Here is a tiny trained network, its code and every weight. The questions are about switching its units off for an input and a class, where a switched-off unit gives its printed mean instead of its output.

import numpy as np


def w(rows, s, z=0):
    codes = np.array(rows[::2]) - 128.0
    scale = np.full(codes.shape[1], s)
    scale[-1] = z or s
    return codes * scale


def f(y):
    return y / 2 * (1 + np.tanh(0.7978845608 * (y + 0.044715 * y**3)))


def log_softmax(a):
    a = a - a.max(-1, keepdims=True)
    return a - np.log(np.exp(a).sum(-1, keepdims=True))


def net(x, mask):
    res = np.array(x, float).reshape(1, 4) / 4 @ E
    y = f(res @ A[0][:, :-1].T + A[0][:, -1])
    res = res + np.where(mask, y, B[0][:, -1]) @ B[0][:, :-1]
    return log_softmax(res[-1] @ U[:, :-1].T + U[:, -1])


A, B = {}, {}
E = w([
[78,123,127,111,222,26,110,77,154,99],'x0',
[160,248,211,112,167,91,147,221,118,74],'x1',
[143,108,132,54,122,112,200,133,172,162],'x2',
[140,118,122,127,139,128,122,147,129,133],'x3',
],0.015)
A[0] = w([
[126,115,98,137,61,184,143,149,151,128,141],'neuron 1',
[150,42,111,101,60,169,197,104,126,175,170],'neuron 2',
[103,38,84,168,124,136,52,45,130,143,93],'neuron 3',
[127,138,128,59,138,101,160,139,153,148,9],'neuron 4',
[147,226,163,110,136,115,173,199,132,114,19],'neuron 5',
[161,164,136,168,18,227,120,207,103,137,56],'neuron 6',
[104,220,146,148,191,92,60,147,132,89,94],'neuron 7',
[135,151,142,190,178,82,92,103,115,88,87],'neuron 8',
[163,137,147,143,34,203,140,178,93,140,230],'neuron 9',
[125,93,140,97,178,79,136,76,126,124,35],'neuron 10',
[129,178,162,88,131,134,145,174,120,107,32],'neuron 11',
[137,228,171,103,131,123,157,192,126,106,178],'neuron 12',
[108,143,120,150,132,111,97,155,91,119,103],'neuron 13',
[109,92,126,78,209,59,147,83,151,128,96],'neuron 14',
[140,138,149,155,183,93,157,134,134,99,79],'neuron 15',
[118,141,123,236,115,158,5,120,85,100,100],'neuron 16',
],0.013,0.012)
B[0] = w([
[115,131,153,59,134,131,54,114,122,142,184],'neuron 1',
[97,125,121,20,124,132,3,124,125,145,227],'neuron 2',
[160,153,154,214,138,116,245,150,122,103,226],'neuron 3',
[143,135,170,157,140,114,171,118,72,99,148],'neuron 4',
[94,130,25,137,109,138,165,162,236,119,213],'neuron 5',
[172,137,185,209,166,92,189,128,62,98,226],'neuron 6',
[160,114,178,56,134,129,53,136,61,150,219],'neuron 7',
[130,112,168,61,119,133,87,111,91,147,180],'neuron 8',
[89,118,56,119,105,139,166,126,214,140,245],'neuron 9',
[93,136,93,93,103,139,155,136,186,133,168],'neuron 10',
[98,121,92,154,110,143,171,89,200,155,174],'neuron 11',
[152,120,170,196,145,122,157,110,67,118,252],'neuron 12',
[112,122,166,98,136,122,115,83,111,129,147],'neuron 13',
[145,139,83,248,117,153,212,152,171,119,212],'neuron 14',
[113,123,145,109,122,127,79,101,77,118,166],'neuron 15',
[119,135,66,187,122,127,217,146,208,122,200],'neuron 16',
],0.014,0.024)
U = w([
[80,140,15,130,90,149,157,152,249,144,2],'0',
[178,161,158,202,175,77,189,139,67,70,159],'1',
[120,117,187,44,143,118,7,99,25,165,194],'2',
],0.011,0.00057)

Each question gives the input, the list of numbers given to net, and the class t.
The units are the neurons (one row each of A and B). Each row of codes is followed by its name. A weight is (code - 128) times the scale printed after its matrix; where a second scale follows, it is the last column's (A, B and U).
mask holds one flag per neuron, in row order. A switched-off neuron (its flag False) gives its mean, the last column of its row in B, instead of its output. The means were averaged over made-up inputs and are rounded, as every weight is.
A unit's drop is (log p(t) with every unit on - log p(t) with that unit switched off) / (log p(t) with every unit on - log p(t) with every unit switched off).
The circuit of an input: a set's keep is (log p(t) with only the set's units on - log p(t) with every unit switched off) / (log p(t) with every unit on - log p(t) with every unit switched off). Starting from the 12 units with the biggest drops (on a tie, the unit counted first), units are removed one at a time, each time the one whose removal leaves the highest keep (on an exact tie, the one counted first), for as long as the keep stays at least 0.8.
units of the circuit, in order: the units of the circuit, biggest drop first
unit that matters most: the unit with the biggest drop
top k neurons: the k neurons with the biggest drops, biggest first
drop of u: that unit's drop, to one decimal
input [7,6,0,-6], class 2: top 3 neurons => [neuron 7; neuron 3; neuron 8]
input [2,-1,-3,0], class 1: top 2 neurons => [neuron 9; neuron 5]
input [8,-8,-8,-1], class 1: units of the circuit, in order => [neuron 3]
input [1,-8,-7,-2], class 1: top 3 neurons => [neuron 3; neuron 9; neuron 5]
input [4,-2,-2,-1], class 1: top 4 neurons => [neuron 9; neuron 5; neuron 2; neuron 3]
input [8,-7,-8,-7], class 1: top 3 neurons => [neuron 3; neuron 9; neuron 5]
input [0,8,3,-7], class 0: top 4 neurons => [neuron 5; neuron 6; neuron 11; neuron 3]
input [7,2,8,5], class 1: top 3 neurons => [neuron 9; neuron 4; neuron 2]
input [8,8,0,-7], class 2: top 4 neurons => [neuron 7; neuron 8; neuron 3; neuron 15]
input [-3,-4,3,-3], class 2: top 2 neurons => [neuron 2; neuron 5]
input [-8,1,-5,6], class 1: top 2 neurons => [neuron 6; neuron 5]
input [-2,1,-2,4], class 1: top 4 neurons => [neuron 5; neuron 2; neuron 11; neuron 10]
input [3,-8,-4,4], class 1: drop of neuron 9 => 1.1
input [3,-8,-1,-7], class 1: unit that matters most => neuron 3
input [-3,-6,5,7], class 2: drop of neuron 2 => 0.5
input [8,2,8,-6], class 1: drop of neuron 2 => 0.6
